Below are the code and all the weights of a small trained network. Each question names an input and a target symbol and asks about switching units off, where a switched-off unit gives its printed mean instead of its output.

import numpy as np


def w(rows, s, z=0):
    codes = np.array(rows[::2]) - 128.0
    scale = np.full(codes.shape[1], s)
    scale[-1] = z or s
    return codes * scale


def f(y):
    return y / 2 * (1 + np.tanh(0.7978845608 * (y + 0.044715 * y**3)))


def softmax(a):
    e = np.exp(a - a.max(-1, keepdims=True))
    return e / e.sum(-1, keepdims=True)


def log_softmax(a):
    a = a - a.max(-1, keepdims=True)
    return a - np.log(np.exp(a).sum(-1, keepdims=True))


def net(x, mask):
    ids = ['ΘΩαγεηξψ'.index(c) for c in x.split()]
    T = len(ids)
    res = E[ids] + P[:T]
    r = res
    for j in range(3):
        rows = slice(3 * j, 3 * j + 3)
        q, k, v = (r @ M[0][rows].T for M in (Q, K, V))
        z = softmax(np.where(np.tri(T) > 0, q @ k.T / 3**0.5, -1e9)) @ v
        o = O[0][rows]
        res = res + np.where(mask[j], z, o[:, -1]) @ o[:, :-1]
    y = f(res @ A[0][:, :-1].T + A[0][:, -1])
    res = res + np.where(mask[3:7], y, B[0][:, -1]) @ B[0][:, :-1]
    return log_softmax(res[-1] @ U[:, :-1].T + U[:, -1])


Q, K, V, O, A, B = {}, {}, {}, {}, {}, {}
E = w([
[143,153,138,117,207,170,68,200,139],'Θ',
[45,185,183,150,151,162,142,69,104],'Ω',
[188,76,198,126,150,150,165,160,94],'α',
[147,157,104,247,95,127,186,166,201],'γ',
[113,159,31,127,172,118,112,66,197],'ε',
[55,100,112,57,82,101,114,177,147],'η',
[15,65,112,110,179,85,41,151,169],'ξ',
[159,133,58,140,105,126,152,151,98],'ψ',
],0.015)
P = w([
[186,129,146,151,107,108,80,91,135],'0',
[125,149,129,142,59,203,112,111,136],'1',
[130,116,143,139,150,115,106,114,114],'2',
[132,147,105,115,159,111,178,134,144],'3',
[114,120,138,145,143,106,100,121,110],'4',
[138,62,112,152,109,188,113,79,221],'5',
[96,121,131,138,129,109,98,147,97],'6',
[77,113,111,101,78,251,126,137,159],'7',
[95,110,119,151,169,120,110,121,87],'8',
[108,139,101,109,158,137,242,158,126],'9',
[79,108,125,165,159,120,108,125,99],'10',
],0.021)
Q[0] = w([
[124,93,83,156,170,177,196,119,127],'H1',
[135,207,114,106,59,107,149,181,182],'H1',
[120,143,160,101,164,82,148,141,98],'H1',
[108,81,151,95,227,157,226,158,149],'H2',
[184,86,142,195,146,123,53,42,149],'H2',
[113,179,119,109,155,27,157,129,130],'H2',
[200,62,141,208,59,79,2,106,109],'H3',
[120,131,120,203,142,56,72,85,73],'H3',
[114,80,114,148,64,217,64,58,180],'H3',
],0.011)
K[0] = w([
[175,132,121,130,143,199,154,196,137],'H1',
[190,135,154,118,92,119,76,111,130],'H1',
[67,123,110,133,110,170,117,73,115],'H1',
[102,113,127,105,126,208,163,162,151],'H2',
[111,155,101,123,179,66,175,177,89],'H2',
[139,162,111,122,65,150,66,160,63],'H2',
[126,146,96,176,185,8,167,181,84],'H3',
[90,158,139,189,150,102,98,131,50],'H3',
[146,121,140,119,169,67,166,128,172],'H3',
],0.013)
V[0] = w([
[175,111,87,141,109,139,115,202,132],'H1',
[146,145,139,85,156,153,154,53,209],'H1',
[109,115,71,90,109,119,125,128,117],'H1',
[80,104,137,255,116,85,133,167,186],'H2',
[50,241,126,157,148,193,111,148,106],'H2',
[192,147,106,73,7,136,116,218,163],'H2',
[117,139,55,131,53,93,168,90,97],'H3',
[58,113,68,90,144,121,72,153,189],'H3',
[56,66,214,104,35,104,110,185,112],'H3',
],0.0089)
O[0] = w([
[109,144,106,114,159,99,111,243,144,160],'H1',
[125,153,127,86,183,91,144,117,178,149],'H1',
[79,125,96,70,57,107,102,128,136,62],'H1',
[119,171,172,228,160,86,106,132,189,146],'H2',
[95,192,145,149,86,175,33,170,141,157],'H2',
[130,2,132,130,60,101,133,123,168,155],'H2',
[98,105,48,210,150,192,154,187,96,2],'H3',
[150,127,104,192,104,83,108,66,88,114],'H3',
[175,121,146,156,163,208,98,54,195,130],'H3',
],0.0097,0.0049)
A[0] = w([
[200,91,153,108,192,83,92,133,63,2],'N1',
[133,135,146,142,158,2,85,127,59,102],'N2',
[84,126,106,141,117,82,126,171,7,113],'N3',
[93,102,94,102,100,164,136,170,151,94],'N4',
],0.0093,0.0063)
B[0] = w([
[2,198,119,196,58,190,127,107,47,224],'N1',
[119,42,79,111,180,201,117,154,201,254],'N2',
[236,149,124,94,140,101,86,147,89,189],'N3',
[75,118,180,148,199,134,102,68,79,177],'N4',
],0.011,0.0041)
U = w([
[139,121,111,142,143,203,99,97,157,2],'Θ',
[19,137,96,151,212,157,191,158,10,142],'Ω',
[159,185,121,110,187,67,106,163,64,163],'α',
[75,191,184,173,204,37,163,204,165,81],'γ',
[103,192,104,3,246,122,238,133,204,169],'ε',
[123,194,186,30,29,21,58,145,193,244],'η',
[170,219,207,136,226,43,93,55,113,122],'ξ',
[93,222,120,80,111,245,65,207,155,70],'ψ',
],0.0044,0.004)

Each question gives the input, a string of symbols that net reads in full, and the target symbol t.
The units are the heads (3 rows each of Q, K, V and O) and the neurons (one row each of A and B). Each row of codes is followed by its name. A weight is (code - 128) times the scale printed after its matrix; where a second scale follows, it is the last column's (O, A, B and U).
mask holds one flag per unit, heads first, then neurons. A switched-off unit (its flag False) gives its mean, the last column of its rows in O or B, instead of its output. The means were averaged over made-up inputs and are rounded, as every weight is.
A unit's drop is (log p(t) with every unit on - log p(t) with that unit switched off) / (log p(t) with every unit on - log p(t) with every unit switched off).
The circuit of an input: a set's keep is (log p(t) with only the set's units on - log p(t) with every unit switched off) / (log p(t) with every unit on - log p(t) with every unit switched off). Starting from all 7 units, units are removed one at a time, each time the one whose removal leaves the highest keep (on an exact tie, the one counted first), for as long as the keep stays at least 0.8.
units of the circuit, in order: the units of the circuit, biggest drop first
most important unit: the unit with the biggest drop
top k neurons: the k neurons with the biggest drops, biggest first
which heads matter: for each layer, one digit per head in row order, 1 if its drop is at least 0.15 and else 0, layers parted by /
input α α Θ, target ψ: which heads matter -> 001
input Θ ξ γ ε α ε ψ ψ, target α: units of the circuit, in order -> (H3; N3)
input ψ ψ η Ω ξ α Θ ε α η, target α: units of the circuit, in order -> (N3; H3)
input Θ α ψ ψ Θ ε, target Ω: which heads matter -> 001
input Ω η α γ, target Θ: which heads matter -> 011
input α η α Θ η α Θ Θ, target ε: units of the circuit, in order -> (H2)
input α ξ Θ Ω Θ Ω, target ψ: which heads matter -> 010
input η Ω Ω η Ω α Ω Θ ψ α, target η: which heads matter -> 011
input γ ψ Θ η α α Ω γ ξ α, target γ: which heads matter -> 010
input Ω ε α α, target α: which heads matter -> 001
input ε γ Ω α Θ η, target ε: which heads matter -> 011
input α α α Θ η α Θ Θ γ Θ, target η: which heads matter -> 011
input ξ ψ ψ ε α Ω Ω γ α γ, target γ: which heads matter -> 010
input ψ α Ω α α α, target ε: units of the circuit, in order -> (H2; H3)
input α η ξ ε α η α η α, target η: which heads matter -> 110
input α Θ α α Θ, target Ω: top 2 neurons -> (N1; N3)
input Θ Ω Ω γ α ψ Θ Θ, target Ω: most important unit -> H3
input α Θ Ω α η ε Θ Θ, target α: units of the circuit, in order -> (H3; N3)
input Ω η Ω ψ α η Θ Θ η ξ, target η: units of the circuit, in order -> (H2; H3)
input Ω ψ α α α Θ α η α ψ, target Θ: units of the circuit, in order -> (H3)
input α ψ ξ α Θ γ ψ Θ Θ ψ ψ, target α: units of the circuit, in order -> (N3; H3)
